Below are the code and all the weights of a small trained network. Each question names an input and a class and asks about switching units off, where a switched-off unit gives its printed mean instead of its output.

import numpy as np


def w(rows, s, z=0):
    codes = np.array(rows[::2]) - 128.0
    scale = np.full(codes.shape[1], s)
    scale[-1] = z or s
    return codes * scale


def norm(h):
    return h / np.sqrt((h * h).mean(-1, keepdims=True) + 1e-5)


def f(y):
    return np.maximum(y, 0)


def log_softmax(a):
    a = a - a.max(-1, keepdims=True)
    return a - np.log(np.exp(a).sum(-1, keepdims=True))


def net(x, mask):
    res = np.array(x, float).reshape(1, 5) / 4 @ E
    u = 0
    for l in range(2):
        y = f(norm(res) @ A[l][:, :-1].T + A[l][:, -1])
        res = res + np.where(mask[u : u + 9], y, B[l][:, -1]) @ B[l][:, :-1]
        u += 9
    return log_softmax(norm(res)[-1] @ U[:, :-1].T + U[:, -1])


A, B = {}, {}
E = w([
[80,215,62,149,211],'x0',
[147,166,210,57,173],'x1',
[75,126,71,69,169],'x2',
[83,102,254,170,239],'x3',
[71,112,147,36,57],'x4',
],0.0051)
A[0] = w([
[155,152,65,249,181,121],'L0N1',
[133,71,136,134,133,98],'L0N2',
[128,78,174,144,111,175],'L0N3',
[79,103,162,135,64,167],'L0N4',
[144,161,127,133,84,78],'L0N5',
[173,101,95,126,77,162],'L0N6',
[78,199,154,106,153,101],'L0N7',
[162,88,150,111,181,169],'L0N8',
[89,140,44,191,107,255],'L0N9',
],0.013,0.0032)
B[0] = w([
[235,99,11,104,209,255],'L0N1',
[145,131,22,180,99,159],'L0N2',
[108,164,195,167,175,201],'L0N3',
[159,128,119,193,202,199],'L0N4',
[50,57,92,122,183,156],'L0N5',
[245,15,171,100,141,212],'L0N6',
[21,210,169,173,76,187],'L0N7',
[123,205,53,139,2,185],'L0N8',
[117,182,206,112,224,245],'L0N9',
],0.0047,0.0075)
A[1] = w([
[67,96,161,91,128,38],'L1N1',
[246,152,228,90,126,246],'L1N2',
[156,127,103,213,182,168],'L1N3',
[84,93,118,115,164,78],'L1N4',
[185,97,126,23,158,58],'L1N5',
[118,62,72,135,99,140],'L1N6',
[107,111,54,143,164,110],'L1N7',
[171,145,151,174,56,195],'L1N8',
[122,105,107,68,138,207],'L1N9',
],0.011,0.0014)
B[1] = w([
[153,116,162,110,181,157],'L1N1',
[3,214,52,94,104,255],'L1N2',
[137,44,154,86,133,249],'L1N3',
[164,159,109,71,94,149],'L1N4',
[169,77,168,92,11,210],'L1N5',
[134,158,119,85,122,159],'L1N6',
[203,188,124,109,229,187],'L1N7',
[73,181,140,147,129,174],'L1N8',
[203,120,99,181,112,166],'L1N9',
],0.0055,0.0073)
U = w([
[55,214,159,122,113,168],'0',
[190,125,102,120,185,229],'1',
[92,60,169,190,105,3],'2',
[169,104,112,70,4,86],'3',
],0.015,0.0037)

Each question gives the input, the list of numbers given to net, and the class t.
The units are the neurons (one row each of A and B). Each row of codes is followed by its name. A weight is (code - 128) times the scale printed after its matrix; where a second scale follows, it is the last column's (A, B and U).
mask holds one flag per neuron, layer by layer. A switched-off neuron (its flag False) gives its mean, the last column of its row in B, instead of its output. The means were averaged over made-up inputs and are rounded, as every weight is.
A unit's drop is (log p(t) with every unit on - log p(t) with that unit switched off) / (log p(t) with every unit on - log p(t) with every unit switched off).
The circuit of an input: a set's keep is (log p(t) with only the set's units on - log p(t) with every unit switched off) / (log p(t) with every unit on - log p(t) with every unit switched off). Starting from the 12 units with the biggest drops (on a tie, the unit counted first), units are removed one at a time, each time the one whose removal leaves the highest keep (on an exact tie, the one counted first), for as long as the keep stays at least 0.8.
units of the circuit, in order: the units of the circuit, biggest drop first
unit that matters most: the unit with the biggest drop
top k neurons: the k neurons with the biggest drops, biggest first
k most important neurons of layer l: the k neurons of layer l with the biggest drops, biggest first
drop when u is switched off: that unit's drop, to one decimal
input [3,5,5,-6,3], class 3: units of the circuit, in order	L1N5
input [-8,3,8,0,-5], class 3: units of the circuit, in order	L0N9; L0N4
input [2,5,-4,-4,-4], class 3: top 4 neurons	L1N5; L0N4; L0N3; L0N9
input [0,-4,-2,4,5], class 2: units of the circuit, in order	L0N3; L0N9
input [-2,-3,-8,0,7], class 2: 2 most important neurons of layer 0	L0N4; L0N5
input [-7,1,-5,4,-7], class 0: units of the circuit, in order	L1N2; L0N8
input [-7,-1,5,4,-2], class 2: top 2 neurons	L0N1; L1N2
input [-2,7,-1,-3,-6], class 3: 3 most important neurons of layer 0	L0N7; L0N3; L0N9
input [-2,3,8,-8,-6], class 3: 4 most important neurons of layer 0	L0N6; L0N1; L0N4; L0N2
input [-5,-7,0,2,8], class 2: 3 most important neurons of layer 0	L0N1; L0N4; L0N3
input [3,3,4,-6,2], class 3: top 4 neurons	L1N5; L0N1; L0N4; L1N2
input [-2,1,3,-5,-3], class 3: top 2 neurons	L1N5; L0N1
input [-6,-3,-4,2,0], class 2: drop when L1N3 is switched off	0.1
input [1,7,1,-7,-2], class 3: unit that matters most	L1N5
input [-7,-3,-6,-1,4], class 2: drop when L0N4 is switched off	0.5
